Below is a small trained network, with its code and all its weights. Each question gives an input and a class and asks what happens when units are switched off, that is, made to give their printed mean instead of their output.

import numpy as np


def w(rows, s, z=0):
    codes = np.array(rows[::2]) - 128.0
    scale = np.full(codes.shape[1], s)
    scale[-1] = z or s
    return codes * scale


def norm(h):
    return h / np.sqrt((h * h).mean(-1, keepdims=True) + 1e-5)


def f(y):
    return np.maximum(y, 0)


def log_softmax(a):
    a = a - a.max(-1, keepdims=True)
    return a - np.log(np.exp(a).sum(-1, keepdims=True))


def net(x, mask):
    res = np.array(x, float).reshape(1, 8) / 4 @ E
    u = 0
    for l in range(3):
        y = f(norm(res) @ A[l][:, :-1].T + A[l][:, -1])
        res = res + np.where(mask[u : u + 9], y, B[l][:, -1]) @ B[l][:, :-1]
        u += 9
    return log_softmax(norm(res)[-1] @ U[:, :-1].T + U[:, -1])


A, B = {}, {}
E = w([
[128,124,127,126,126],'x0',
[12,152,67,206,58],'x1',
[127,124,130,128,127],'x2',
[92,141,255,129,10],'x3',
[127,123,124,124,126],'x4',
[127,127,130,129,126],'x5',
[200,92,43,237,152],'x6',
[128,128,123,125,125],'x7',
],0.0069)
A[0] = w([
[183,145,176,199,76,106],'0.n0',
[73,115,219,139,109,39],'0.n1',
[104,26,111,72,126,239],'0.n2',
[64,148,137,116,152,63],'0.n3',
[75,151,144,96,169,2],'0.n4',
[80,188,18,175,123,223],'0.n5',
[255,122,66,175,120,2],'0.n6',
[111,180,33,164,75,6],'0.n7',
[8,107,80,153,118,189],'0.n8',
],0.0084,0.0019)
B[0] = w([
[118,28,142,67,142,184],'0.n0',
[159,156,115,123,66,192],'0.n1',
[140,168,164,125,164,171],'0.n2',
[112,208,147,115,124,163],'0.n3',
[138,174,69,111,118,156],'0.n4',
[143,72,175,144,157,253],'0.n5',
[121,254,100,104,153,203],'0.n6',
[134,101,137,167,190,196],'0.n7',
[90,157,156,180,176,243],'0.n8',
],0.009,0.0062)
A[1] = w([
[170,98,186,101,101,82],'1.n0',
[10,101,222,187,92,86],'1.n1',
[184,126,124,112,156,205],'1.n2',
[118,123,168,147,143,65],'1.n3',
[123,96,137,178,118,102],'1.n4',
[139,143,68,112,150,184],'1.n5',
[92,126,66,130,147,98],'1.n6',
[166,78,128,138,103,1],'1.n7',
[95,166,119,90,168,40],'1.n8',
],0.014,0.0028)
B[1] = w([
[134,139,181,152,153,174],'1.n0',
[117,183,60,105,128,255],'1.n1',
[114,118,130,110,14,196],'1.n2',
[110,134,110,107,137,154],'1.n3',
[125,78,161,101,191,161],'1.n4',
[99,110,168,141,104,178],'1.n5',
[144,104,170,193,119,153],'1.n6',
[115,121,49,121,109,140],'1.n7',
[189,8,118,117,146,174],'1.n8',
],0.011,0.01)
A[2] = w([
[102,125,80,185,129,117],'2.n0',
[111,67,251,126,125,69],'2.n1',
[206,113,123,134,97,51],'2.n2',
[126,62,75,145,139,134],'2.n3',
[149,85,173,80,90,128],'2.n4',
[145,173,54,93,106,254],'2.n5',
[133,160,107,146,85,50],'2.n6',
[158,140,173,101,128,120],'2.n7',
[224,115,94,108,138,157],'2.n8',
],0.013,0.0032)
B[2] = w([
[101,125,172,86,146,202],'2.n0',
[74,138,68,95,172,234],'2.n1',
[136,149,58,102,74,197],'2.n2',
[137,113,174,88,128,199],'2.n3',
[248,104,166,141,138,255],'2.n4',
[94,93,89,140,175,224],'2.n5',
[170,82,145,89,147,153],'2.n6',
[132,148,121,186,165,195],'2.n7',
[65,165,38,167,56,216],'2.n8',
],0.012,0.0068)
U = w([
[230,129,88,95,115,159],'0',
[66,248,47,118,54,254],'1',
[49,126,106,94,234,107],'2',
[111,51,181,253,179,47],'3',
[179,247,250,81,162,31],'4',
],0.018,0.0042)

Each question gives the input, the list of numbers given to net, and the class t.
The units are the neurons (one row each of A and B). Each row of codes is followed by its name. A weight is (code - 128) times the scale printed after its matrix; where a second scale follows, it is the last column's (A, B and U).
mask holds one flag per neuron, layer by layer. A switched-off neuron (its flag False) gives its mean, the last column of its row in B, instead of its output. The means were averaged over made-up inputs and are rounded, as every weight is.
A unit's drop is (log p(t) with every unit on - log p(t) with that unit switched off) / (log p(t) with every unit on - log p(t) with every unit switched off).
The circuit of an input: a set's keep is (log p(t) with only the set's units on - log p(t) with every unit switched off) / (log p(t) with every unit on - log p(t) with every unit switched off). Starting from the 12 units with the biggest drops (on a tie, the unit counted first), units are removed one at a time, each time the one whose removal leaves the highest keep (on an exact tie, the one counted first), for as long as the keep stays at least 0.8.
units of the circuit, in order: the units of the circuit, biggest drop first
k most important neurons: the k neurons with the biggest drops, biggest first
k most important neurons of layer l: the k neurons of layer l with the biggest drops, biggest first
drop when u is switched off: that unit's drop, to one decimal
input [-4,-4,-2,-4,-8,-2,3,-3], class 1: units of the circuit, in order => 2.n8
input [4,-2,8,1,7,-2,-4,1], class 4: 2 most important neurons of layer 0 => 0.n6, 0.n1
input [5,5,6,0,1,2,-5,-5], class 2: 2 most important neurons => 2.n5, 2.n8
input [2,-3,1,-5,-5,-4,-1,7], class 0: 3 most important neurons => 2.n4, 1.n1, 1.n5
input [-2,-6,1,-7,7,8,-5,-8], class 0: 2 most important neurons => 2.n4, 1.n1
input [8,-3,-5,-2,-6,8,-5,7], class 0: units of the circuit, in order => 2.n4, 1.n8
input [7,-1,-2,-7,-3,0,6,-2], class 1: 3 most important neurons => 2.n8, 2.n4, 0.n6
input [1,4,5,0,8,5,-3,-4], class 2: 2 most important neurons => 2.n5, 2.n8
input [-3,0,-7,-8,-5,-5,-4,-7], class 0: 2 most important neurons of layer 0 => 0.n8, 0.n7
input [-2,1,-3,-3,-6,-5,4,5], class 3: 2 most important neurons => 1.n1, 0.n6
input [-7,1,-3,-5,2,3,2,8], class 3: 2 most important neurons => 1.n1, 0.n0
input [3,5,8,1,-4,-7,5,-5], class 2: 2 most important neurons => 2.n4, 1.n1
input [-8,-4,-4,-3,0,2,-8,-5], class 0: 2 most important neurons => 1.n8, 2.n4
input [-2,1,-3,-5,6,5,1,1], class 3: units of the circuit, in order => 1.n1
input [5,5,-5,-8,-8,-1,4,-6], class 3: 2 most important neurons of layer 1 => 1.n1, 1.n6
input [1,8,-5,0,8,5,8,1], class 3: 2 most important neurons => 2.n1, 1.n6
input [-4,6,-8,-1,-8,0,-6,-3], class 2: 2 most important neurons => 2.n5, 2.n8
input [7,-5,6,-1,1,7,2,-3], class 1: 2 most important neurons of layer 2 => 2.n8, 2.n2
input [1,7,3,-3,4,2,4,2], class 3: 2 most important neurons => 2.n1, 1.n6
input [-3,-7,1,-3,-1,-1,1,4], class 1: units of the circuit, in order => 2.n8
input [-3,-1,-8,-3,-1,-8,6,-8], class 1: 2 most important neurons of layer 2 => 2.n4, 2.n8
input [7,-8,4,-5,-2,-6,-6,7], class 0: drop when 2.n4 is switched off => 0.3
input [0,2,7,-5,5,-5,6,-1], class 3: drop when 2.n4 is switched off => 0.0
input [-7,-2,1,-4,4,-5,6,-6], class 1: drop when 2.n8 is switched off => 0.1
